Below is a small trained network, with its code and all its weights. Each question gives an input and a class and asks what happens when units are switched off, that is, made to give their printed mean instead of their output.

import numpy as np


def w(rows, s, z=0):
    codes = np.array(rows[::2]) - 128.0
    scale = np.full(codes.shape[1], s)
    scale[-1] = z or s
    return codes * scale


def norm(h):
    return h / np.sqrt((h * h).mean(-1, keepdims=True) + 1e-5)


def f(y):
    return np.maximum(y, 0)


def log_softmax(a):
    a = a - a.max(-1, keepdims=True)
    return a - np.log(np.exp(a).sum(-1, keepdims=True))


def net(x, mask):
    res = np.array(x, float).reshape(1, 7) / 4 @ E
    u = 0
    for l in range(2):
        y = f(norm(res) @ A[l][:, :-1].T + A[l][:, -1])
        res = res + np.where(mask[u : u + 9], y, B[l][:, -1]) @ B[l][:, :-1]
        u += 9
    return log_softmax(norm(res)[-1] @ U[:, :-1].T + U[:, -1])


A, B = {}, {}
E = w([
[128,127,125],'x0',
[254,52,160],'x1',
[129,142,160],'x2',
[129,127,126],'x3',
[128,123,117],'x4',
[128,124,121],'x5',
[193,246,69],'x6',
],0.0095)
A[0] = w([
[136,164,178,177],'L0N0',
[240,84,147,192],'L0N1',
[225,90,140,194],'L0N2',
[82,54,158,57],'L0N3',
[213,93,148,166],'L0N4',
[146,131,59,27],'L0N5',
[87,78,171,253],'L0N6',
[112,97,57,118],'L0N7',
[224,252,68,203],'L0N8',
],0.018,0.0045)
B[0] = w([
[152,138,84,150],'L0N0',
[116,38,155,207],'L0N1',
[124,50,144,198],'L0N2',
[178,169,188,168],'L0N3',
[102,64,162,188],'L0N4',
[160,130,62,142],'L0N5',
[156,114,4,186],'L0N6',
[173,139,76,142],'L0N7',
[193,151,233,251],'L0N8',
],0.034,0.016)
A[1] = w([
[130,128,125,45],'L1N0',
[140,111,132,81],'L1N1',
[156,180,136,110],'L1N2',
[130,232,155,3],'L1N3',
[93,79,81,46],'L1N4',
[90,106,151,11],'L1N5',
[2,82,129,151],'L1N6',
[78,85,151,22],'L1N7',
[123,189,71,77],'L1N8',
],0.034,0.0029)
B[1] = w([
[139,136,131,128],'L1N0',
[107,110,138,189],'L1N1',
[64,145,106,248],'L1N2',
[2,192,125,254],'L1N3',
[70,115,75,241],'L1N4',
[148,164,156,173],'L1N5',
[153,179,62,197],'L1N6',
[130,190,152,222],'L1N7',
[215,176,143,251],'L1N8',
],0.069,0.007)
U = w([
[191,204,69,214],'0',
[8,234,188,83],'1',
[90,4,18,22],'2',
[118,43,243,252],'3',
],0.018,0.0021)

Each question gives the input, the list of numbers given to net, and the class t.
The units are the neurons (one row each of A and B). Each row of codes is followed by its name. A weight is (code - 128) times the scale printed after its matrix; where a second scale follows, it is the last column's (A, B and U).
mask holds one flag per neuron, layer by layer. A switched-off neuron (its flag False) gives its mean, the last column of its row in B, instead of its output. The means were averaged over made-up inputs and are rounded, as every weight is.
A unit's drop is (log p(t) with every unit on - log p(t) with that unit switched off) / (log p(t) with every unit on - log p(t) with every unit switched off).
k most important neurons: the k neurons with the biggest drops, biggest first
k most important neurons of layer l: the k neurons of layer l with the biggest drops, biggest first
drop of u: that unit's drop, to one decimal
input [-5,-7,5,-4,5,-3,-1], class 0: most important neuron of layer 0 : [L0N8]
input [-4,-1,-1,2,4,-5,-8], class 0: 3 most important neurons : [L0N6; L0N1; L0N8]
input [2,6,-2,-6,7,3,-2], class 2: 2 most important neurons : [L0N8; L1N6]
input [8,-7,1,-4,-6,8,-4], class 0: 2 most important neurons : [L0N8; L0N1]
input [8,-2,1,1,7,-8,-4], class 0: 3 most important neurons : [L0N6; L0N8; L0N1]
input [4,-6,2,-1,6,-1,-5], class 0: 4 most important neurons of layer 0 : [L0N8; L0N1; L0N6; L0N2]
input [-5,3,-8,-5,5,-5,-7], class 2: 2 most important neurons : [L0N6; L0N8]
input [-7,6,5,2,3,-6,-3], class 2: drop of L0N8 : 0.4
input [-2,3,5,8,-1,5,-7], class 2: drop of L0N8 : 0.4
input [-2,-3,-8,3,4,5,-2], class 0: drop of L0N8 : 0.5
input [4,0,-1,8,-4,7,-4], class 0: drop of L0N3 : 0.1
input [8,-5,-8,-7,-2,-4,0], class 0: 3 most important neurons of layer 0 : [L0N8; L0N1; L0N2]
